Each row is followed by its class.
-0.11	0.11	0.80	-0.26	0.56	0.00	-0.07	0.93	0.11	-0.27	0.04	-0.04	0.02	-0.13	0.60	-0.26	-0.22	-0.10 -> <26>
-0.21	0.02	2.50	-0.57	-0.10	-0.23	-0.48	2.18	-0.25	-0.02	0.63	-0.62	-0.06	-0.23	-0.11	-0.37	0.04	-0.31 -> <26>
0.72	-0.06	-2.16	0.11	0.59	0.37	0.20	-0.88	0.11	-0.06	-0.18	-0.45	0.22	0.15	-0.18	-0.18	0.16	0.97 -> <17>
-0.62	0.09	-1.36	0.04	0.08	-0.64	0.13	0.45	-0.66	-0.67	-0.03	-1.02	-0.24	0.04	-0.09	1.28	0.33	1.03 -> <26>
0.05	0.01	0.22	-0.03	0.05	0.69	0.30	-3.16	0.08	0.59	-0.35	0.63	0.10	-0.30	-0.46	0.41	0.64	-0.26 -> <26>
-0.26	0.34	0.48	0.06	0.79	-0.58	-0.31	0.53	-0.29	-0.12	-0.24	0.15	-0.23	0.12	0.14	0.10	0.17	0.18 -> <21>
-0.39	-0.60	-1.02	0.51	0.08	-0.18	0.46	-0.09	-0.45	-0.23	-0.30	-0.77	-0.10	0.00	0.00	-0.27	-0.19	0.28 -> <26>
0.85	0.27	3.28	0.42	0.49	-0.63	-0.19	1.96	0.46	-0.36	0.68	-1.26	-0.04	-0.25	-0.42	-0.48	0.53	0.35 -> <26>
-0.29	0.26	-0.25	0.88	-0.18	0.31	0.74	-1.15	-0.23	-0.16	0.16	1.40	-0.14	0.12	0.14	0.36	0.17	0.28 -> <17>
0.08	0.23	-2.60	0.51	0.06	-0.19	0.26	-0.51	0.64	0.20	-0.83	0.24	-0.43	0.60	-0.44	0.03	-0.32	0.42 -> <21>
0.53	-0.05	0.44	-0.32	0.27	0.89	0.06	0.06	-0.41	0.19	0.04	-1.25	-0.03	-0.54	-0.11	0.00	-0.92	0.27 -> <17>
0.50	0.13	-1.21	-0.06	-0.23	0.37	-0.12	-1.35	-0.11	-0.12	-0.06	-0.50	0.00	-0.19	-0.11	-0.35	0.36	0.13 -> <26>
-0.20	-0.11	-1.55	-0.18	-0.83	-0.84	0.16	1.13	-0.25	0.07	0.22	0.19	-0.09	0.39	0.11	-0.38	0.00	0.10 -> <21>
0.74	0.10	3.54	-0.17	-0.35	-0.21	-0.69	2.95	0.18	-0.46	0.50	-1.31	-0.34	-0.11	0.04	-1.27	-0.09	-0.01 -> <17>
0.05	0.24	1.00	-0.03	0.47	-0.39	-0.03	-0.37	-0.08	-0.04	-0.12	0.63	0.25	-0.19	-0.25	0.07	-0.27	0.28 -> <26>
-0.49	-0.41	-2.94	-0.25	-0.06	-0.04	0.41	-0.39	-0.49	-0.28	0.43	1.00	-0.16	-0.34	0.31	0.54	0.32	0.28 -> <26>
-0.10	0.18	-2.30	0.09	-0.14	-1.03	-0.30	2.99	-0.39	-0.29	0.62	-0.31	0.03	0.28	0.07	0.22	0.08	0.51 -> <21>
-0.40	-0.08	1.01	0.58	0.04	-0.41	-0.16	0.46	-0.02	0.03	0.36	0.10	-0.51	0.16	0.04	-0.59	-0.37	0.25 -> <21>
0.22	0.72	-2.29	-0.43	0.01	-0.80	0.45	0.63	0.00	-0.03	0.74	-0.16	0.02	0.75	-0.18	0.43	0.21	0.22 -> <21>
-0.09	0.09	-4.87	0.24	0.04	-0.24	-0.28	-0.12	0.09	0.35	0.49	0.47	0.17	0.11	0.08	0.24	-0.92	-0.06 -> <21>
-8.31	0.35	-1.41	-0.01	0.08	0.34	0.44	-1.51	-0.09	-0.12	0.40	0.58	0.12	-0.14	-0.59	0.24	-0.24	-0.01 -> <26>
-0.53	0.17	1.11	-0.03	-0.21	-0.73	0.12	2.26	0.19	-1.43	0.94	-0.09	1.48	-0.57	-0.48	-0.40	0.35	-0.24 -> <21>
-0.54	-0.28	0.11	0.57	-0.13	0.09	0.42	2.62	-0.29	-0.48	0.18	-0.02	-0.25	0.00	-0.44	0.45	0.64	1.00 -> <21>
-1.08	0.39	2.08	0.47	0.21	1.02	0.70	-4.51	-0.12	0.72	-0.68	0.99	0.63	-0.23	-0.20	0.12	-0.78	-0.09 -> <26>
-0.28	0.10	1.42	0.15	-0.30	-0.37	0.04	1.93	-0.55	-0.12	0.06	-0.24	0.08	0.00	0.01	-0.01	0.38	-0.42 -> <21>
-0.24	-0.14	-2.15	0.24	0.28	-0.15	-0.08	1.38	-0.54	-0.11	0.98	-1.04	-0.19	0.27	0.18	-0.68	-0.17	0.07 -> <21>
0.41	0.01	2.06	-0.28	0.29	0.81	-0.26	0.96	0.24	-0.87	-0.07	-0.90	0.09	0.11	0.10	0.24	0.12	0.07 -> <17>
0.22	0.16	-0.05	-0.10	0.51	0.43	0.21	-0.97	0.20	0.50	-0.01	0.09	0.26	-0.19	0.07	0.08	-0.28	-0.41 -> <17>
0.42	0.03	0.70	-0.81	0.05	-1.16	-0.07	2.66	0.24	-0.46	0.80	-0.19	0.03	-0.01	0.01	0.15	0.01	0.73 -> <17>
-0.44	-0.25	-4.18	0.87	-0.50	-0.32	0.12	1.25	-0.56	-0.42	0.27	-0.13	-0.31	0.49	0.07	-0.07	-0.23	0.22 -> <21>
0.51	0.15	3.70	-0.10	0.38	1.41	0.57	-5.04	0.49	-0.54	-1.08	1.45	0.12	-0.13	-0.23	0.21	-0.11	-0.87 -> <17>
-0.13	0.84	-0.62	-0.08	-0.27	-1.13	0.62	-0.65	0.18	-0.04	-0.34	-0.04	0.17	-0.20	-0.11	0.00	-0.07	-0.37 -> <17>
0.19	0.10	-2.02	0.16	0.10	0.40	0.27	-0.44	0.09	0.29	-0.04	-0.42	-0.35	-0.11	0.40	0.22	0.02	0.18 -> <17>
0.02	0.02	-1.51	-0.39	0.02	-0.60	0.24	-0.58	-0.14	-0.04	0.16	-0.19	-0.11	0.04	-0.20	0.64	-0.10	0.25 -> <26>
0.87	-0.10	-0.30	0.12	0.14	0.77	0.22	-1.81	0.66	0.51	-0.41	-0.69	0.34	0.13	-0.41	-0.20	0.34	0.08 -> <17>
1.19	-0.23	-1.75	-0.39	0.20	1.08	0.01	-1.83	0.46	0.46	-0.23	-0.89	0.71	0.23	0.21	0.08	-0.02	-0.05 -> <21>
-0.30	-0.24	0.27	-0.04	-0.29	1.45	0.44	-1.15	-1.28	1.46	-0.34	0.53	0.08	-0.16	0.16	-0.11	0.13	0.25 -> <26>
0.19	-0.15	1.29	0.03	0.12	0.25	-0.32	1.12	-0.31	-0.02	0.28	-0.38	-0.71	0.15	0.04	0.03	-0.54	-0.21 -> <26>
0.09	0.15	-1.15	-0.57	0.18	0.24	-0.33	-1.76	0.08	0.00	0.09	0.60	0.03	-0.38	0.06	0.22	-0.26	0.06 -> <26>
0.22	-0.18	-3.26	-0.07	0.31	0.17	0.39	-1.81	-0.17	0.20	0.11	-1.09	0.46	-0.03	0.19	0.02	-0.27	0.37 -> <17>
0.38	-0.10	1.98	0.05	1.06	1.44	0.12	-3.46	1.58	0.44	-0.72	0.70	0.40	0.33	-0.07	0.15	0.12	0.35 -> <17>
0.31	0.37	1.26	-0.38	0.02	1.24	-0.37	-3.07	-0.38	0.26	-1.05	-0.59	0.26	1.27	-0.22	0.26	-0.17	-0.45 -> <17>
-0.45	0.69	-1.11	0.18	-0.23	0.00	0.20	-2.16	-1.05	0.33	-0.04	1.19	0.57	-0.29	0.20	0.14	0.07	0.04 -> <21>
0.56	0.31	1.59	-0.44	0.84	0.03	-0.26	2.17	0.31	0.01	0.40	-1.27	0.13	-0.17	0.30	-0.03	-0.14	0.61 -> <17>
0.03	0.46	3.29	-0.51	0.06	-0.07	-0.21	-0.12	0.25	-0.10	0.81	-0.30	0.33	0.10	0.26	0.37	0.03	-0.35 -> <26>
0.32	-0.13	1.07	-0.04	0.06	0.00	-1.34	2.34	0.16	-0.26	0.73	-1.43	-0.01	0.06	-1.12	-0.01	-0.39	0.51 -> <21>
0.98	0.32	-0.72	0.01	0.11	1.11	0.20	0.45	0.48	0.30	-0.83	1.17	0.13	0.26	-0.09	0.16	-0.34	-0.34 -> <17>
-0.80	0.47	-1.46	0.04	0.32	-0.66	1.09	-1.57	-0.84	-0.10	-1.45	1.12	0.01	-0.26	-0.12	-0.10	0.32	-0.45 -> <26>

Each row is followed by its class.
0.44	-0.21	1.49	-0.55	-0.24	-0.55	-0.76	0.14	0.93	-0.20	-0.18	-0.74	0.14	0.05	-0.52	0.06	0.48	0.36 -> A
-0.70	0.16	0.08	-0.51	-0.08	0.03	0.00	0.21	-0.87	-0.21	-0.13	-0.76	1.29	-0.16	-0.23	0.15	0.23	0.05 -> A
0.51	-0.52	0.56	-0.50	-0.30	0.18	-0.82	-0.18	0.25	0.36	-0.01	-0.51	0.27	-0.12	-0.83	-0.12	0.46	0.09 -> E
0.18	0.30	0.09	0.12	-0.90	0.40	0.38	0.06	-0.86	0.15	0.51	-0.69	0.70	-0.39	-0.05	-0.02	-0.05	0.20 -> Q
-0.25	-0.10	-0.44	0.21	-0.13	-0.38	0.38	-0.11	1.26	0.49	-0.44	0.70	-0.08	-0.45	0.20	-0.23	-0.32	-0.45 -> K
-0.01	-0.04	0.17	-0.22	0.03	0.30	0.14	-0.34	0.39	0.16	-0.07	-0.56	0.23	0.03	-0.25	-0.07	0.06	0.11 -> Z
-0.01	-1.01	0.50	-0.50	0.93	-0.30	-0.39	0.03	0.57	-0.31	-0.37	0.11	-1.87	0.10	0.06	0.12	0.23	0.66 -> R
0.22	0.06	-0.20	0.00	0.03	0.10	0.23	-0.20	-0.69	-0.13	0.32	-0.36	0.23	0.14	-0.08	0.05	-0.17	0.25 -> E
-0.12	-0.36	0.66	-0.44	-0.37	0.03	-0.37	0.58	-0.69	-0.35	0.51	-0.68	0.36	-0.17	-0.40	0.38	0.39	0.28 -> A
0.21	-0.32	0.45	-0.17	-0.09	0.20	0.08	0.22	-0.49	-0.21	0.09	-0.55	0.06	-0.13	-0.34	0.09	0.83	0.26 -> A
0.42	-0.17	-0.12	-0.10	-0.15	0.36	0.47	-0.47	-0.39	-0.06	0.59	-0.35	-0.13	-0.03	-0.33	0.42	0.07	0.20 -> Z
0.29	-1.05	-0.31	-0.60	0.31	0.39	0.73	0.25	-1.85	-0.59	-0.77	-1.13	0.05	0.37	-1.47	0.94	0.73	0.64 -> A
0.39	0.19	0.92	0.07	-0.22	-0.24	-0.08	0.09	-0.32	-0.26	0.15	-0.78	0.22	-0.54	-0.36	-0.01	0.44	0.31 -> A
0.22	-0.30	-0.27	-0.58	0.07	0.55	0.41	-0.54	-1.12	-0.29	-0.06	-0.22	0.21	-0.10	-0.22	0.03	0.25	0.22 -> Z
0.20	0.04	0.74	0.20	0.22	-0.53	-0.28	0.09	0.25	-0.26	-0.23	-0.22	1.09	-0.08	-0.38	0.09	-0.17	0.18 -> S
0.09	-0.25	0.48	-0.21	0.10	-0.43	-0.31	0.18	0.12	-0.16	-0.61	-1.40	0.02	0.08	-0.38	0.06	0.41	0.45 -> A
0.42	-0.08	-0.07	-0.50	-0.44	0.35	0.34	-0.09	-0.83	-0.17	0.08	-0.34	0.41	0.00	-0.18	-0.15	0.45	0.01 -> E
0.73	0.23	0.38	-0.18	-0.74	0.05	-0.06	0.03	0.21	0.68	0.69	-0.15	0.62	-0.41	0.08	-0.10	0.06	-0.14 -> E

Each row is followed by its class. Each block has new classes.
0.14	-0.30	-0.34	-0.81	-0.53	-0.27	1.38	0.49	1.05	-0.77	0.02	0.71	-0.99	-1.36	-0.37	-0.58	-0.69	-0.17 -> zagit
-0.05	-0.29	-0.29	-0.04	-0.63	-1.92	0.79	0.08	0.79	-0.19	-0.11	0.43	0.02	-0.24	-0.11	-0.44	-0.69	-0.30 -> zagit
0.16	-0.30	-0.43	-0.83	-0.48	-1.49	-2.07	0.28	1.20	-0.14	-0.08	0.49	-0.58	-1.06	-0.24	-0.34	-0.90	0.05 -> ref
-0.25	-0.01	0.15	-0.29	-0.78	0.54	0.92	0.39	0.77	-0.03	0.24	0.01	-0.21	-1.11	-0.02	-0.32	-0.50	-0.06 -> zagit
-0.30	0.01	0.31	-0.59	-1.59	2.00	0.25	0.59	0.76	-0.39	0.20	0.47	-0.84	-1.41	0.18	-0.43	-0.40	-0.30 -> zagit
-0.30	-0.18	-0.18	-0.58	0.41	0.12	-1.66	-0.04	0.19	0.09	-0.30	0.70	-1.06	-0.30	0.00	-0.38	-0.95	0.20 -> ref
-0.14	-0.32	-0.63	-0.56	-0.39	-2.12	2.67	0.44	0.60	-0.49	0.31	0.92	-0.83	-0.64	-0.23	-0.72	-1.04	0.11 -> zagit
-0.06	-0.11	-0.40	-0.21	0.95	-2.03	-2.57	0.07	0.70	0.09	0.50	0.32	-0.55	-0.19	-0.49	-0.39	-0.77	0.29 -> ref
0.03	-0.35	-0.58	-0.73	-0.19	-0.36	-1.65	0.40	1.02	-0.33	0.26	0.93	-1.89	-0.25	0.02	-0.91	-0.77	0.17 -> ref
-0.06	-0.46	-0.28	-0.78	-0.76	0.63	-2.80	0.32	0.76	-0.09	0.24	0.70	-0.99	-1.08	0.01	-0.69	-0.91	0.09 -> ref
0.21	-0.65	-0.42	-1.95	0.69	-0.87	-1.45	0.53	0.66	-0.62	0.09	1.24	-2.41	-1.59	-0.30	-0.90	-0.84	0.38 -> ref
-0.36	-0.67	-0.30	-0.51	-0.46	0.94	-1.65	0.50	0.54	-0.49	0.22	0.38	-0.77	-0.98	0.21	-0.70	-0.72	0.22 -> ref
